Below is a small trained network, with its code and all its weights. Each question gives an input and a class and asks what happens when units are switched off, that is, made to give their printed mean instead of their output.

import numpy as np


def w(rows, s, z=0):
    codes = np.array(rows[::2]) - 128.0
    scale = np.full(codes.shape[1], s)
    scale[-1] = z or s
    return codes * scale


def norm(h):
    return h / np.sqrt((h * h).mean(-1, keepdims=True) + 1e-5)


def f(y):
    return y / 2 * (1 + np.tanh(0.7978845608 * (y + 0.044715 * y**3)))


def log_softmax(a):
    a = a - a.max(-1, keepdims=True)
    return a - np.log(np.exp(a).sum(-1, keepdims=True))


def net(x, mask):
    res = np.array(x, float).reshape(1, 5) / 4 @ E
    u = 0
    for l in range(2):
        y = f(norm(res) @ A[l][:, :-1].T + A[l][:, -1])
        res = res + np.where(mask[u : u + 12], y, B[l][:, -1]) @ B[l][:, :-1]
        u += 12
    return log_softmax(norm(res)[-1] @ U[:, :-1].T + U[:, -1])


A, B = {}, {}
E = w([
[125,128,126,127,128],'x0',
[85,109,120,199,141],'x1',
[108,130,138,158,1],'x2',
[165,195,79,153,139],'x3',
[128,128,126,127,128],'x4',
],0.0031)
A[0] = w([
[69,128,132,110,145,107],'L0N0',
[178,112,93,3,207,97],'L0N1',
[156,232,83,125,99,116],'L0N2',
[107,57,158,116,244,127],'L0N3',
[88,118,132,73,119,183],'L0N4',
[156,217,108,137,56,1],'L0N5',
[134,202,111,107,123,27],'L0N6',
[125,199,132,33,56,118],'L0N7',
[195,210,75,158,240,85],'L0N8',
[123,118,181,108,33,77],'L0N9',
[63,86,71,183,26,53],'L0N10',
[170,150,141,229,115,103],'L0N11',
],0.0051,0.0026)
B[0] = w([
[162,135,169,161,148,127],'L0N0',
[141,216,238,133,104,241],'L0N1',
[227,182,52,185,104,189],'L0N2',
[209,44,130,230,77,252],'L0N3',
[143,106,176,59,142,176],'L0N4',
[201,54,86,232,33,153],'L0N5',
[153,179,104,149,75,110],'L0N6',
[214,13,42,108,90,199],'L0N7',
[26,144,102,80,116,248],'L0N8',
[4,110,59,57,164,188],'L0N9',
[145,182,235,143,190,202],'L0N10',
[86,124,147,111,166,146],'L0N11',
],0.0034,0.0026)
A[1] = w([
[134,191,86,223,103,95],'L1N0',
[195,71,147,81,140,82],'L1N1',
[190,253,101,71,75,112],'L1N2',
[197,53,205,5,70,104],'L1N3',
[77,90,46,146,196,117],'L1N4',
[254,21,182,137,154,116],'L1N5',
[160,60,108,174,153,123],'L1N6',
[84,171,126,125,214,120],'L1N7',
[91,141,73,170,168,75],'L1N8',
[105,92,140,207,92,133],'L1N9',
[202,160,34,86,137,189],'L1N10',
[89,60,33,15,122,4],'L1N11',
],0.0058,0.0028)
B[1] = w([
[253,190,207,132,136,175],'L1N0',
[101,187,122,172,146,151],'L1N1',
[114,34,95,81,214,207],'L1N2',
[200,248,152,185,107,254],'L1N3',
[70,222,91,96,40,139],'L1N4',
[115,162,49,195,152,225],'L1N5',
[70,92,64,89,26,152],'L1N6',
[138,98,54,84,33,161],'L1N7',
[157,240,121,126,116,128],'L1N8',
[124,114,101,77,211,176],'L1N9',
[19,56,211,87,126,201],'L1N10',
[131,159,221,56,10,142],'L1N11',
],0.0043,0.0033)
U = w([
[222,224,174,217,180,255],'0',
[129,166,192,71,7,74],'1',
[61,59,9,237,170,67],'2',
[10,43,203,148,143,65],'3',
[121,80,104,15,224,218],'4',
[207,17,33,113,63,127],'5',
[85,247,10,102,98,53],'6',
],0.014,0.0017)

Each question gives the input, the list of numbers given to net, and the class t.
The units are the neurons (one row each of A and B). Each row of codes is followed by its name. A weight is (code - 128) times the scale printed after its matrix; where a second scale follows, it is the last column's (A, B and U).
mask holds one flag per neuron, layer by layer. A switched-off neuron (its flag False) gives its mean, the last column of its row in B, instead of its output. The means were averaged over made-up inputs and are rounded, as every weight is.
A unit's drop is (log p(t) with every unit on - log p(t) with that unit switched off) / (log p(t) with every unit on - log p(t) with every unit switched off).
The circuit of an input: a set's keep is (log p(t) with only the set's units on - log p(t) with every unit switched off) / (log p(t) with every unit on - log p(t) with every unit switched off). Starting from the 12 units with the biggest drops (on a tie, the unit counted first), units are removed one at a time, each time the one whose removal leaves the highest keep (on an exact tie, the one counted first), for as long as the keep stays at least 0.8.
circuit, biggest first: the units of the circuit, biggest drop first
most important unit: the unit with the biggest drop
top k neurons: the k neurons with the biggest drops, biggest first
top k neurons in layer l: the k neurons of layer l with the biggest drops, biggest first
input [8,3,5,0,4], class 3: circuit, biggest first : [L1N3, L0N10]
input [-6,-5,0,1,-6], class 4: circuit, biggest first : [L1N2]
input [3,2,2,0,-1], class 3: top 2 neurons : [L1N3, L0N10]
input [-8,1,-7,-6,-2], class 2: circuit, biggest first : [L0N3, L1N5]
input [-3,0,7,7,7], class 5: circuit, biggest first : [L1N3, L1N2]
input [-3,1,-4,-8,-2], class 2: circuit, biggest first : [L0N3, L1N5]
input [7,-8,6,1,-5], class 5: top 2 neurons : [L0N5, L0N7]
input [-2,2,4,0,8], class 3: circuit, biggest first : [L1N3, L0N10]
input [-7,8,2,0,-2], class 3: circuit, biggest first : [L1N3, L1N5]
input [-6,0,0,-3,4], class 0: top 2 neurons : [L1N3, L0N8]
input [-8,0,-5,-2,-4], class 0: top 2 neurons in layer 0 : [L0N1, L0N9]
input [-1,-8,-8,0,0], class 0: top 3 neurons in layer 1 : [L1N3, L1N9, L1N6]
input [-2,7,3,1,3], class 0: top 2 neurons : [L1N10, L0N8]
input [-2,-2,8,4,-1], class 5: most important unit : L0N5
input [6,1,-6,4,6], class 6: circuit, biggest first : [L0N8, L1N4]
input [-7,-5,1,7,0], class 5: top 2 neurons in layer 0 : [L0N5, L0N2]
input [-7,-7,1,3,-5], class 5: top 2 neurons : [L0N7, L0N5]
input [-6,8,-8,3,-5], class 6: top 2 neurons : [L1N4, L0N8]
input [-8,2,0,2,4], class 6: top 2 neurons : [L0N8, L0N3]
input [-5,4,-1,7,-1], class 6: circuit, biggest first : [L0N8]
input [3,-4,-4,2,-1], class 4: top 2 neurons in layer 0 : [L0N8, L0N1]
